Below are the code and all the weights of a small trained network. Each question names an input and a class and asks about switching units off, where a switched-off unit gives its printed mean instead of its output.

import numpy as np


def w(rows, s, z=0):
    codes = np.array(rows[::2]) - 128.0
    scale = np.full(codes.shape[1], s)
    scale[-1] = z or s
    return codes * scale


def norm(h):
    return h / np.sqrt((h * h).mean(-1, keepdims=True) + 1e-5)


def f(y):
    return np.maximum(y, 0)


def log_softmax(a):
    a = a - a.max(-1, keepdims=True)
    return a - np.log(np.exp(a).sum(-1, keepdims=True))


def net(x, mask):
    res = np.array(x, float).reshape(1, 4) / 4 @ E
    u = 0
    for l in range(2):
        y = f(norm(res) @ A[l][:, :-1].T + A[l][:, -1])
        res = res + np.where(mask[u : u + 7], y, B[l][:, -1]) @ B[l][:, :-1]
        u += 7
    return log_softmax(norm(res)[-1] @ U[:, :-1].T + U[:, -1])


A, B = {}, {}
E = w([
[183,196,145,151,178],'x0',
[153,98,254,187,102],'x1',
[128,92,178,17,104],'x2',
[165,16,78,21,168],'x3',
],0.0065)
A[0] = w([
[170,164,134,70,126,95],'0.n0',
[94,162,20,213,133,138],'0.n1',
[157,116,12,71,181,164],'0.n2',
[137,122,112,82,70,145],'0.n3',
[198,75,94,91,186,128],'0.n4',
[55,209,27,37,127,2],'0.n5',
[91,65,159,106,55,81],'0.n6',
],0.011,0.0043)
B[0] = w([
[87,138,136,116,201,158],'0.n0',
[78,240,109,89,23,238],'0.n1',
[225,30,45,102,156,255],'0.n2',
[127,179,172,186,144,171],'0.n3',
[83,59,34,144,189,208],'0.n4',
[252,167,211,27,43,219],'0.n5',
[88,38,207,89,58,177],'0.n6',
],0.012,0.0082)
A[1] = w([
[169,62,216,74,168,115],'1.n0',
[100,88,221,133,147,159],'1.n1',
[193,101,78,91,54,176],'1.n2',
[160,208,151,45,153,213],'1.n3',
[150,157,248,89,162,55],'1.n4',
[209,156,180,232,201,212],'1.n5',
[126,165,182,59,242,2],'1.n6',
],0.012,0.0019)
B[1] = w([
[106,233,167,177,86,226],'1.n0',
[103,60,175,71,120,196],'1.n1',
[161,100,157,136,207,254],'1.n2',
[138,130,168,151,86,218],'1.n3',
[95,79,58,133,235,187],'1.n4',
[97,113,24,131,46,162],'1.n5',
[93,200,111,211,249,146],'1.n6',
],0.015,0.008)
U = w([
[237,173,159,46,93,96],'0',
[71,190,146,161,216,41],'1',
[126,243,149,155,51,203],'2',
[83,125,63,154,78,51],'3',
[198,168,208,178,179,3],'4',
[51,98,254,112,115,158],'5',
[184,98,79,97,180,250],'6',
],0.015,0.0041)

Each question gives the input, the list of numbers given to net, and the class t.
The units are the neurons (one row each of A and B). Each row of codes is followed by its name. A weight is (code - 128) times the scale printed after its matrix; where a second scale follows, it is the last column's (A, B and U).
mask holds one flag per neuron, layer by layer. A switched-off neuron (its flag False) gives its mean, the last column of its row in B, instead of its output. The means were averaged over made-up inputs and are rounded, as every weight is.
A unit's drop is (log p(t) with every unit on - log p(t) with that unit switched off) / (log p(t) with every unit on - log p(t) with every unit switched off).
The circuit of an input: a set's keep is (log p(t) with only the set's units on - log p(t) with every unit switched off) / (log p(t) with every unit on - log p(t) with every unit switched off). Starting from the 12 units with the biggest drops (on a tie, the unit counted first), units are removed one at a time, each time the one whose removal leaves the highest keep (on an exact tie, the one counted first), for as long as the keep stays at least 0.8.
units of the circuit, in order: the units of the circuit, biggest drop first
most important unit: the unit with the biggest drop
k most important neurons: the k neurons with the biggest drops, biggest first
top k neurons in layer l: the k neurons of layer l with the biggest drops, biggest first
input [4,8,8,4], class 5: most important unit : 1.n1
input [-7,1,5,7], class 5: 2 most important neurons : [0.n6, 1.n0]
input [1,-3,4,-1], class 4: units of the circuit, in order : [0.n1, 1.n0]
input [-5,-5,6,-7], class 5: 2 most important neurons : [0.n2, 0.n6]
input [8,8,6,-3], class 1: units of the circuit, in order : [1.n4, 0.n2]
input [3,7,2,-7], class 3: 2 most important neurons : [1.n5, 0.n1]
input [5,5,2,-1], class 3: 2 most important neurons : [1.n5, 0.n5]
input [7,0,5,-6], class 1: 2 most important neurons : [1.n6, 0.n2]
input [8,-7,-7,1], class 0: 2 most important neurons : [0.n1, 0.n5]
input [-6,4,2,8], class 5: units of the circuit, in order : [0.n6, 1.n0]
input [1,7,-3,-6], class 3: 2 most important neurons : [1.n5, 0.n1]
input [1,-1,4,-1], class 1: units of the circuit, in order : [1.n6, 0.n0]
input [4,2,1,-7], class 3: units of the circuit, in order : [1.n5, 0.n5]
input [8,6,-4,2], class 3: units of the circuit, in order : [1.n5]
input [5,6,7,2], class 1: top 2 neurons in layer 1 : [1.n6, 1.n4]
input [5,-3,2,1], class 6: 2 most important neurons : [0.n2, 0.n4]
input [0,2,-7,3], class 2: top 4 neurons in layer 0 : [0.n1, 0.n2, 0.n5, 0.n6]
input [2,4,8,0], class 5: 2 most important neurons : [0.n6, 1.n1]
input [-4,7,-6,8], class 5: top 2 neurons in layer 0 : [0.n2, 0.n6]
input [4,8,0,7], class 5: most important unit : 0.n2
input [-4,1,2,4], class 5: top 3 neurons in layer 0 : [0.n6, 0.n3, 0.n1]
